Below is a small trained network, with its code and all its weights. Each question gives an input and a class and asks what happens when units are switched off, that is, made to give their printed mean instead of their output.

import numpy as np


def w(rows, s, z=0):
    codes = np.array(rows[::2]) - 128.0
    scale = np.full(codes.shape[1], s)
    scale[-1] = z or s
    return codes * scale


def f(y):
    return y / 2 * (1 + np.tanh(0.7978845608 * (y + 0.044715 * y**3)))


def log_softmax(a):
    a = a - a.max(-1, keepdims=True)
    return a - np.log(np.exp(a).sum(-1, keepdims=True))


def net(x, mask):
    res = np.array(x, float).reshape(1, 7) / 4 @ E
    y = f(res @ A[0][:, :-1].T + A[0][:, -1])
    res = res + np.where(mask, y, B[0][:, -1]) @ B[0][:, :-1]
    return log_softmax(res[-1] @ U[:, :-1].T + U[:, -1])


A, B = {}, {}
E = w([
[176,167,46,147,72,151,206],'x0',
[195,179,135,69,71,77,98],'x1',
[159,57,159,207,105,65,186],'x2',
[118,115,141,107,141,115,149],'x3',
[56,117,125,105,2,140,91],'x4',
[126,116,136,113,137,120,146],'x5',
[106,74,167,58,168,95,198],'x6',
],0.0095)
A[0] = w([
[81,48,53,111,67,154,120,87],'N0',
[64,139,140,167,145,172,181,97],'N1',
[211,155,117,156,232,127,146,78],'N2',
[116,83,123,110,66,151,123,80],'N3',
[112,158,248,199,121,77,146,97],'N4',
[176,145,79,114,67,210,254,73],'N5',
[196,50,116,197,97,58,138,116],'N6',
[203,193,149,63,77,12,98,121],'N7',
[194,124,107,168,84,168,207,96],'N8',
[122,141,38,54,191,141,70,82],'N9',
[89,47,141,22,157,82,212,254],'N10',
],0.0092,0.0082)
B[0] = w([
[112,73,118,119,109,95,126,156],'N0',
[110,73,68,122,211,122,174,145],'N1',
[2,82,101,67,19,43,84,176],'N2',
[39,92,121,43,134,108,142,142],'N3',
[106,157,172,57,134,187,119,158],'N4',
[204,110,199,100,168,121,27,181],'N5',
[83,175,140,107,123,189,200,184],'N6',
[69,67,53,155,215,173,128,201],'N7',
[93,113,157,114,110,188,81,167],'N8',
[94,237,123,47,131,149,163,160],'N9',
[95,186,110,192,100,150,74,248],'N10',
],0.0096,0.014)
U = w([
[92,86,98,75,52,32,146,55],'0',
[159,115,225,118,195,175,67,137],'1',
[129,191,151,79,126,241,247,67],'2',
[137,142,99,178,138,146,142,254],'3',
[137,145,97,182,136,136,136,225],'4',
[132,67,30,172,240,162,176,53],'5',
[140,181,92,216,102,134,121,152],'6',
[230,147,186,179,160,34,191,32],'7',
],0.011,0.007)

Each question gives the input, the list of numbers given to net, and the class t.
The units are the neurons (one row each of A and B). Each row of codes is followed by its name. A weight is (code - 128) times the scale printed after its matrix; where a second scale follows, it is the last column's (A, B and U).
mask holds one flag per neuron, in row order. A switched-off neuron (its flag False) gives its mean, the last column of its row in B, instead of its output. The means were averaged over made-up inputs and are rounded, as every weight is.
A unit's drop is (log p(t) with every unit on - log p(t) with that unit switched off) / (log p(t) with every unit on - log p(t) with every unit switched off).
The circuit of an input: a set's keep is (log p(t) with only the set's units on - log p(t) with every unit switched off) / (log p(t) with every unit on - log p(t) with every unit switched off). Starting from all 11 units, units are removed one at a time, each time the one whose removal leaves the highest keep (on an exact tie, the one counted first), for as long as the keep stays at least 0.8.
units of the circuit, in order: the units of the circuit, biggest drop first
k most important neurons: the k neurons with the biggest drops, biggest first
drop when u is switched off: that unit's drop, to one decimal
input [-4,3,-2,6,-5,-8,1], class 3: units of the circuit, in order => (N5)
input [-6,-7,-1,4,1,-4,-3], class 5: 3 most important neurons => (N1, N5, N10)
input [4,8,5,0,-6,3,5], class 5: 2 most important neurons => (N7, N9)
input [-4,5,-3,3,-5,-8,3], class 3: 2 most important neurons => (N5, N7)
input [2,4,6,-7,4,8,6], class 3: 3 most important neurons => (N10, N9, N7)
input [-3,-7,8,-4,0,-6,-2], class 2: units of the circuit, in order => (N6, N4)
input [-6,5,-1,-8,0,4,2], class 4: 3 most important neurons => (N5, N8, N7)
input [-5,-7,-5,0,2,-3,1], class 5: 2 most important neurons => (N1, N5)
input [8,1,2,4,-5,8,-3], class 1: 2 most important neurons => (N5, N8)
input [3,-8,-6,1,4,-4,6], class 5: 2 most important neurons => (N1, N2)
input [-6,-1,-5,-5,-3,8,4], class 3: 3 most important neurons => (N5, N10, N4)
input [0,-7,-8,-7,-5,-4,8], class 2: 4 most important neurons => (N9, N7, N5, N0)
input [-1,-5,8,-6,-6,-2,-7], class 2: 2 most important neurons => (N6, N4)
input [-3,-7,7,4,-5,-8,4], class 3: 2 most important neurons => (N10, N7)
input [6,-5,7,1,-4,-5,8], class 6: units of the circuit, in order => (N10)
input [-6,7,0,-4,2,-5,7], class 5: 2 most important neurons => (N7, N5)
input [1,7,-6,4,-2,2,4], class 5: 3 most important neurons => (N7, N6, N4)
input [-6,-3,-8,0,6,6,-8], class 2: 4 most important neurons => (N9, N5, N2, N10)
input [7,5,6,3,2,-5,3], class 1: drop when N8 is switched off => 0.2
input [8,-1,-1,8,-3,5,1], class 1: drop when N5 is switched off => 0.7
input [-6,-5,4,2,4,-7,7], class 3: units of the circuit, in order => (N10)
input [-3,-6,6,6,5,-1,-6], class 2: drop when N10 is switched off => 0.2
input [8,6,-5,7,-2,1,6], class 1: drop when N5 is switched off => 0.9
